[[115 127 130 142]
 [115 127 130 142]
 [131 157  98 125]
 [130 144 114 126]
 [131 145 113 126]]
->
[[115 127]
 [115 127]
 [131 157]]

[[144 147 157]
 [143 147 156]
 [143 147 156]]
->
[[144 147]
 [143 147]
 [143 147]]

[[149 140 108 128 119]
 [137 122 108 128 119]
 [137 140 108 128 126]
 [137 140 129 128 119]
 [137 120 108 128 119]]
->
[[149 140]
 [137 122]
 [137 140]]

[[134 155]
 [128 144]
 [125 141]
 [106 123]]
->
[[134 155]
 [128 144]
 [125 141]]

[[128 128 128]
 [129 127 127]
 [101 153 152]]
->
[[128 128]
 [129 127]
 [101 153]]

[[153 106]
 [136 123]
 [142 117]
 [141 118]
 [145 114]]
->
[[153 106]
 [136 123]
 [142 117]]

[[105 114 147 148 125]
 [110 141 153 130 107]
 [140 114 104 128 154]
 [142 115 104 126 153]
 [104 116 147 149 123]]
->
[[105 114]
 [110 141]
 [140 114]]

[[120 138 115 138 115]
 [123 154 100 154 143]
 [126 144 131 144 125]]
->
[[120 138]
 [123 154]
 [126 144]]
---
[[135 122 137]
 [142 116 130]
 [125 133 151]
 [142 115 128]]
->
[[137 122 135]
 [130 116 142]
 [151 133 125]
 [128 115 142]]

[[132 130 131 118 135 126 132 126 135 125 130]
 [118 128 118 138 128 104 127 132 149 133 131]
 [122 126 121 140 125 133 119 127 123 129 126]
 [126 131 124 125 129 128 130 129 124 133 128]
 [123 125 124 134 127 130 124 126 125 132 128]
 [126 128 126 131 129 124 126 129 134 129 129]
 [132 129 131 126 125 137 128 127 120 127 125]
 [132 126 132 132 129 131 127 127 133 120 130]]
->
[[130 125 135 126 132 126 135 118 131 130 132]
 [131 133 149 132 127 104 128 138 118 128 118]
 [126 129 123 127 119 133 125 140 121 126 122]
 [128 133 124 129 130 128 129 125 124 131 126]
 [128 132 125 126 124 130 127 134 124 125 123]
 [129 129 134 129 126 124 129 131 126 128 126]
 [125 127 120 127 128 137 125 126 131 129 132]
 [130 120 133 127 127 131 129 132 132 126 132]]

[[128 128 147 105 145 104 104 146 146 155 145 147]
 [128 128 148 109 147 108 108 147 148 157 147 148]]
->
[[147 145 155 146 146 104 104 145 105 147 128 128]
 [148 147 157 148 147 108 108 147 109 148 128 128]]

[[130 144]
 [131 156]
 [128 128]
 [128 128]
 [115 127]
 [131 145]
 [114 127]
 [131 144]]
->
[[144 130]
 [156 131]
 [128 128]
 [128 128]
 [127 115]
 [145 131]
 [127 114]
 [144 131]]

[[102 126]
 [138 105]
 [107 129]
 [104 130]
 [120 141]
 [124 132]
 [135 107]
 [138 104]
 [126 126]]
->
[[126 102]
 [105 138]
 [129 107]
 [130 104]
 [141 120]
 [132 124]
 [107 135]
 [104 138]
 [126 126]]

[[126 120 139 138 126 126 130 139 140 127 110]
 [123 124 138 134 139 130 130 110 134 142 141]
 [124 137 130 123 125 134 131 128 127 126 115]
 [103 116 131 127 134 124 111 134 123 121 123]
 [118 132 132 126 121 129 125 131 127 125 123]]
->
[[110 127 140 139 130 126 126 138 139 120 126]
 [141 142 134 110 130 130 139 134 138 124 123]
 [115 126 127 128 131 134 125 123 130 137 124]
 [123 121 123 134 111 124 134 127 131 116 103]
 [123 125 127 131 125 129 121 126 132 132 118]]

[[139 123 116 116 132 133 141 145 116 124 122]
 [109 126 117 147 139 124 129 128 146 131 117]
 [114 138 117 155 133 128 132 135 135 126 123]
 [123 119 135 130 123 117 104 129 134 125 141]
 [144 124 116 117 120 126 141 121 116 138 129]
 [120 121 134 121 123 114 108 126 132 126 148]
 [119 132 137 116 125 113 112 122 128 127 148]]
->
[[122 124 116 145 141 133 132 116 116 123 139]
 [117 131 146 128 129 124 139 147 117 126 109]
 [123 126 135 135 132 128 133 155 117 138 114]
 [141 125 134 129 104 117 123 130 135 119 123]
 [129 138 116 121 141 126 120 117 116 124 144]
 [148 126 132 126 108 114 123 121 134 121 120]
 [148 127 128 122 112 113 125 116 137 132 119]]
---
[[135 135 140 137 137 137]
 [125 129 127 117 132 123]
 [122 114 113 128 117 121]
 [126 105 114 153 108 124]
 [129 117 120 143 116 129]
 [123 108 113 141 109 122]
 [129 116 123 152 111 128]]
->
[[135 135 140 137 137 137]
 [122 114 113 128 117 121]
 [129 117 120 143 116 129]
 [129 116 123 152 111 128]]

[[130 138 131 130 131 144]
 [130 138 128 130 138 142]
 [128 130 128 132 137 140]
 [134 140 131 131 135 144]
 [130 140 131 129 138 149]
 [128 139 131 130 138 149]
 [128 135 128 140 138 144]
 [128 152 128 130 135 135]
 [128 142 131 129 140 147]
 [128 139 128 131 138 145]
 [134 140 128 129 149 147]]
->
[[130 138 131 130 131 144]
 [128 130 128 132 137 140]
 [130 140 131 129 138 149]
 [128 135 128 140 138 144]
 [128 142 131 129 140 147]
 [134 140 128 129 149 147]]

[[140 140 123 104 113 106]
 [139 119 121 144 138 134]
 [118 117 132 149 142 147]
 [138 133 126 126 125 122]
 [139 113 122 155 145 143]
 [141 119 120 142 137 132]
 [126 138 132 114 118 119]]
->
[[140 140 123 104 113 106]
 [118 117 132 149 142 147]
 [139 113 122 155 145 143]
 [126 138 132 114 118 119]]

[[121 117 138 130 145 140 130 134 138 154 118]
 [126 127 128 127 122 127 129 124 129 131 131]
 [135 134 139 138 139 120 122 121 117 129 135]]
->
[[121 117 138 130 145 140 130 134 138 154 118]
 [135 134 139 138 139 120 122 121 117 129 135]]

[[139 109 126 131 146 137 102 135 139 125 121 141]
 [137 112 128 130 141 133 101 133 140 122 121 143]
 [140 112 129 131 138 132 105 133 138 124 121 143]]
->
[[139 109 126 131 146 137 102 135 139 125 121 141]
 [140 112 129 131 138 132 105 133 138 124 121 143]]

[[135 107 150 153 140 110 145 100 125 128 152 105 110 112 110 148]
 [130 131 128 128 129 131 128 130 130 130 128 129 130 131 131 127]
 [123 141 107 110 120 138 115 147 128 128 108 155 140 136 138 109]]
->
[[135 107 150 153 140 110 145 100 125 128 152 105 110 112 110 148]
 [123 141 107 110 120 138 115 147 128 128 108 155 140 136 138 109]]

[[123 120 136 120 127 135 128 133 131 127 130 120 132 139]
 [136 122 151 125 126 127 132 145 136 125 124 123 125 153]
 [126 126 146 127 126 133 129 141 133 125 127 119 130 147]
 [121 129 117 128 128 135 126 120 123 129 132 128 132 117]]
->
[[123 120 136 120 127 135 128 133 131 127 130 120 132 139]
 [126 126 146 127 126 133 129 141 133 125 127 119 130 147]]
---
[[145 132 127 131 149 138 135 136]
 [145 131 130 130 149 138 134 137]
 [136 134 131 148 132 132 135 135]]
->
[[145 132 127 131 149 138 135 136]
 [136 134 131 148 132 132 135 135]]

[[143 122 130 131 120 144 119 121]
 [137 151 142 132 127 131 120 114]
 [116 135 124 119 109 130 140 126]]
->
[[143 122 130 131 120 144 119 121]
 [116 135 124 119 109 130 140 126]]

[[136 128 124 125 128 125 130 129 115 118 137 123 158 128]
 [128 130 127 130 125 128 126 128 130 121 127 130 122 129]
 [127 130 127 130 126 129 126 129 131 122 127 130 120 129]
 [124 126 129 129 127 135 127 127 131 126 129 129 120 127]
 [127 128 128 129 129 131 128 128 130 125 128 128 126 128]
 [128 124 130 133 129 129 127 126 127 133 123 129 114 128]]
->
[[136 128 124 125 128 125 130 129 115 118 137 123 158 128]
 [127 130 127 130 126 129 126 129 131 122 127 130 120 129]
 [127 128 128 129 129 131 128 128 130 125 128 128 126 128]]

[[127 127 128 127 127 127 128 127]
 [126 119 131 110 135 117 130 123]
 [126 121 129 116 132 120 128 123]
 [126 134 120 147 113 136 122 127]
 [126 119 132 109 137 117 131 125]
 [127 126 128 125 128 126 128 126]
 [126 119 133 106 139 116 132 126]
 [126 120 134 106 141 118 133 131]
 [126 135 120 150 111 137 121 127]
 [126 133 120 145 114 134 122 126]]
->
[[127 127 128 127 127 127 128 127]
 [126 121 129 116 132 120 128 123]
 [126 119 132 109 137 117 131 125]
 [126 119 133 106 139 116 132 126]
 [126 135 120 150 111 137 121 127]]

[[127 134 130 118 126 127 127 128 121 124 127 127 127 129 138]
 [127 130 129 128 128 128 130 135 120 140 124 126 128 128 133]
 [131 110 114 122 130 128 106 102 131 155 134 126 130 120 111]
 [136 128 135 142 129 131 136 136 133 115 126 129 129 130 139]
 [129 125 124 135 130 130 129 128 129 146 128 128 130 125 123]
 [129 115 125 136 129 125 132 123 142 130 140 137 126 125 119]]
->
[[127 134 130 118 126 127 127 128 121 124 127 127 127 129 138]
 [131 110 114 122 130 128 106 102 131 155 134 126 130 120 111]
 [129 125 124 135 130 130 129 128 129 146 128 128 130 125 123]]

[[123 130 132 129 137 134 130 130 135]
 [131 134 117 130 128 123 130 118 123]
 [127 119 140 124 123 133 125 140 130]
 [131 129 127 130 128 133 130 128 124]
 [138 117 132 125 107 122 124 134 114]
 [135 117 135 124 114 121 125 135 118]
 [129 125 129 126 123 123 126 129 125]
 [128 116 145 124 122 137 125 144 129]
 [134 125 124 127 116 122 126 126 119]
 [135 123 127 127 117 122 126 129 118]]
->
[[123 130 132 129 137 134 130 130 135]
 [127 119 140 124 123 133 125 140 130]
 [138 117 132 125 107 122 124 134 114]
 [129 125 129 126 123 123 126 129 125]
 [134 125 124 127 116 122 126 126 119]]

[[130 128 126 149 128 130]
 [131 130 125 133 127 122]
 [128 129 127 131 128 128]]
->
[[130 128 126 149 128 130]
 [128 129 127 131 128 128]]
